Here is a tiny trained network, its code and every weight. The questions are about switching its units off for an input and a class, where a switched-off unit gives its printed mean instead of its output.

import numpy as np


def w(rows, s, z=0):
    codes = np.array(rows[::2]) - 128.0
    scale = np.full(codes.shape[1], s)
    scale[-1] = z or s
    return codes * scale


def norm(h):
    return h / np.sqrt((h * h).mean(-1, keepdims=True) + 1e-5)


def f(y):
    return y / 2 * (1 + np.tanh(0.7978845608 * (y + 0.044715 * y**3)))


def log_softmax(a):
    a = a - a.max(-1, keepdims=True)
    return a - np.log(np.exp(a).sum(-1, keepdims=True))


def net(x, mask):
    res = np.array(x, float).reshape(1, 8) / 4 @ E
    u = 0
    for l in range(2):
        y = f(norm(res) @ A[l][:, :-1].T + A[l][:, -1])
        res = res + np.where(mask[u : u + 8], y, B[l][:, -1]) @ B[l][:, :-1]
        u += 8
    return log_softmax(norm(res)[-1] @ U[:, :-1].T + U[:, -1])


A, B = {}, {}
E = w([
[57,155,124,144,169,171,155,92,107,164,137],'x0',
[67,79,110,115,121,32,132,183,61,3,135],'x1',
[141,107,123,159,114,159,141,132,135,153,141],'x2',
[128,118,184,216,153,143,142,142,132,190,41],'x3',
[42,134,142,155,205,85,125,165,145,81,116],'x4',
[187,64,97,175,44,159,91,162,77,145,90],'x5',
[67,158,102,232,113,234,157,136,39,152,129],'x6',
[112,111,147,183,137,167,171,171,125,112,94],'x7',
],0.011)
A[0] = w([
[189,144,132,46,115,138,114,88,143,164,166,73],'0.n1',
[138,113,144,122,119,140,140,143,95,136,135,98],'0.n2',
[108,108,150,87,156,119,103,145,95,146,100,96],'0.n3',
[63,129,138,127,155,136,156,116,90,75,144,51],'0.n4',
[159,126,110,64,140,130,135,118,131,149,134,48],'0.n5',
[166,79,121,128,40,108,113,155,106,106,112,16],'0.n6',
[145,144,123,203,114,248,138,129,98,195,124,66],'0.n7',
[111,112,177,152,208,124,133,128,168,147,65,2],'0.n8',
],0.012,0.0049)
B[0] = w([
[150,154,90,64,101,122,145,77,209,108,145,198],'0.n1',
[115,128,199,117,106,120,150,104,89,132,129,130],'0.n2',
[150,152,69,146,141,125,144,156,117,181,231,134],'0.n3',
[107,139,137,85,158,118,83,80,94,144,133,164],'0.n4',
[156,141,106,122,154,125,84,103,138,164,146,147],'0.n5',
[174,116,168,149,114,99,113,173,106,115,174,180],'0.n6',
[143,83,151,160,139,232,209,80,95,138,55,248],'0.n7',
[116,166,105,249,100,60,131,140,176,123,123,172],'0.n8',
],0.012)
A[1] = w([
[36,160,124,72,179,129,116,127,84,97,125,2],'1.n1',
[188,58,109,127,86,93,120,186,86,81,108,35],'1.n2',
[168,121,124,84,125,112,125,94,146,124,122,87],'1.n3',
[39,157,125,143,189,101,168,133,109,124,176,57],'1.n4',
[120,108,117,159,117,223,127,111,112,166,67,77],'1.n5',
[92,114,175,180,163,146,138,162,177,154,71,120],'1.n6',
[119,99,128,188,104,253,131,112,120,178,95,153],'1.n7',
[141,117,152,141,77,87,130,112,97,142,155,43],'1.n8',
],0.012,0.0035)
B[1] = w([
[98,29,79,126,170,227,102,163,77,106,121,166],'1.n1',
[175,182,184,193,108,160,89,159,60,158,187,178],'1.n2',
[58,141,138,95,54,200,114,148,146,194,110,162],'1.n3',
[94,94,95,125,153,127,119,142,121,114,51,170],'1.n4',
[126,86,102,135,105,207,191,125,71,117,72,218],'1.n5',
[159,175,121,130,120,62,182,112,129,124,143,187],'1.n6',
[101,131,132,165,87,215,229,8,91,187,63,251],'1.n7',
[185,80,120,123,172,190,138,188,111,159,147,138],'1.n8',
],0.011,0.014)
U = w([
[194,105,167,138,91,121,74,186,66,132,182,14],'0',
[133,122,129,159,110,179,237,62,93,166,79,255],'1',
[156,134,103,8,97,105,104,90,240,157,142,97],'2',
[50,69,81,95,208,112,91,145,91,81,109,64],'3',
[103,158,127,185,176,13,159,147,186,122,94,112],'4',
],0.016,0.0021)

Each question gives the input, the list of numbers given to net, and the class t.
The units are the neurons (one row each of A and B). Each row of codes is followed by its name. A weight is (code - 128) times the scale printed after its matrix; where a second scale follows, it is the last column's (A, B and U).
mask holds one flag per neuron, layer by layer. A switched-off neuron (its flag False) gives its mean, the last column of its row in B, instead of its output. The means were averaged over made-up inputs and are rounded, as every weight is.
A unit's drop is (log p(t) with every unit on - log p(t) with that unit switched off) / (log p(t) with every unit on - log p(t) with every unit switched off).
The circuit of an input: a set's keep is (log p(t) with only the set's units on - log p(t) with every unit switched off) / (log p(t) with every unit on - log p(t) with every unit switched off). Starting from the 12 units with the biggest drops (on a tie, the unit counted first), units are removed one at a time, each time the one whose removal leaves the highest keep (on an exact tie, the one counted first), for as long as the keep stays at least 0.8.
circuit, biggest first: the units of the circuit, biggest drop first
k most important neurons: the k neurons with the biggest drops, biggest first
top k neurons in layer l: the k neurons of layer l with the biggest drops, biggest first
drop of u: that unit's drop, to one decimal
input [-8,-8,7,6,-1,5,-6,-6], class 2: circuit, biggest first	[0.n1 0.n7 1.n7]
input [3,-4,-5,-1,-3,6,-3,-2], class 2: 2 most important neurons	[0.n1 1.n7]
input [7,1,2,2,3,-1,-1,0], class 4: circuit, biggest first	[0.n8 0.n7 1.n7]
input [-5,-3,-4,7,3,7,-6,8], class 4: circuit, biggest first	[0.n7 0.n8 1.n7]
input [-1,5,3,-3,-4,2,3,6], class 0: 3 most important neurons	[0.n6 1.n2 0.n7]
input [1,-8,2,1,7,-1,-3,-1], class 4: circuit, biggest first	[0.n8 0.n7 1.n7]
input [-1,7,2,4,4,1,0,1], class 3: top 2 neurons in layer 0	[0.n4 0.n7]
input [8,0,5,-5,2,-2,2,-3], class 3: most important neuron	[0.n7]
input [1,3,-5,-1,-1,7,-5,-7], class 0: 2 most important neurons	[0.n6 1.n2]
input [-6,-4,7,-4,-1,7,-7,3], class 0: 2 most important neurons	[0.n6 1.n2]
input [7,-8,4,5,-1,-6,-8,-1], class 2: top 2 neurons in layer 0	[0.n7 0.n1]
input [-8,5,-7,-6,8,4,4,8], class 0: 2 most important neurons	[1.n2 0.n6]
input [-3,3,-7,1,2,-8,-6,1], class 3: 2 most important neurons	[1.n1 0.n1]
input [5,2,-6,5,3,7,-5,0], class 4: most important neuron	[0.n8]
input [-1,-5,3,-3,4,7,-7,2], class 2: drop of 0.n1	0.2
input [8,-1,-7,1,5,6,-5,2], class 4: drop of 0.n8	0.1
input [5,8,5,6,1,-6,-5,6], class 4: drop of 0.n8	0.7
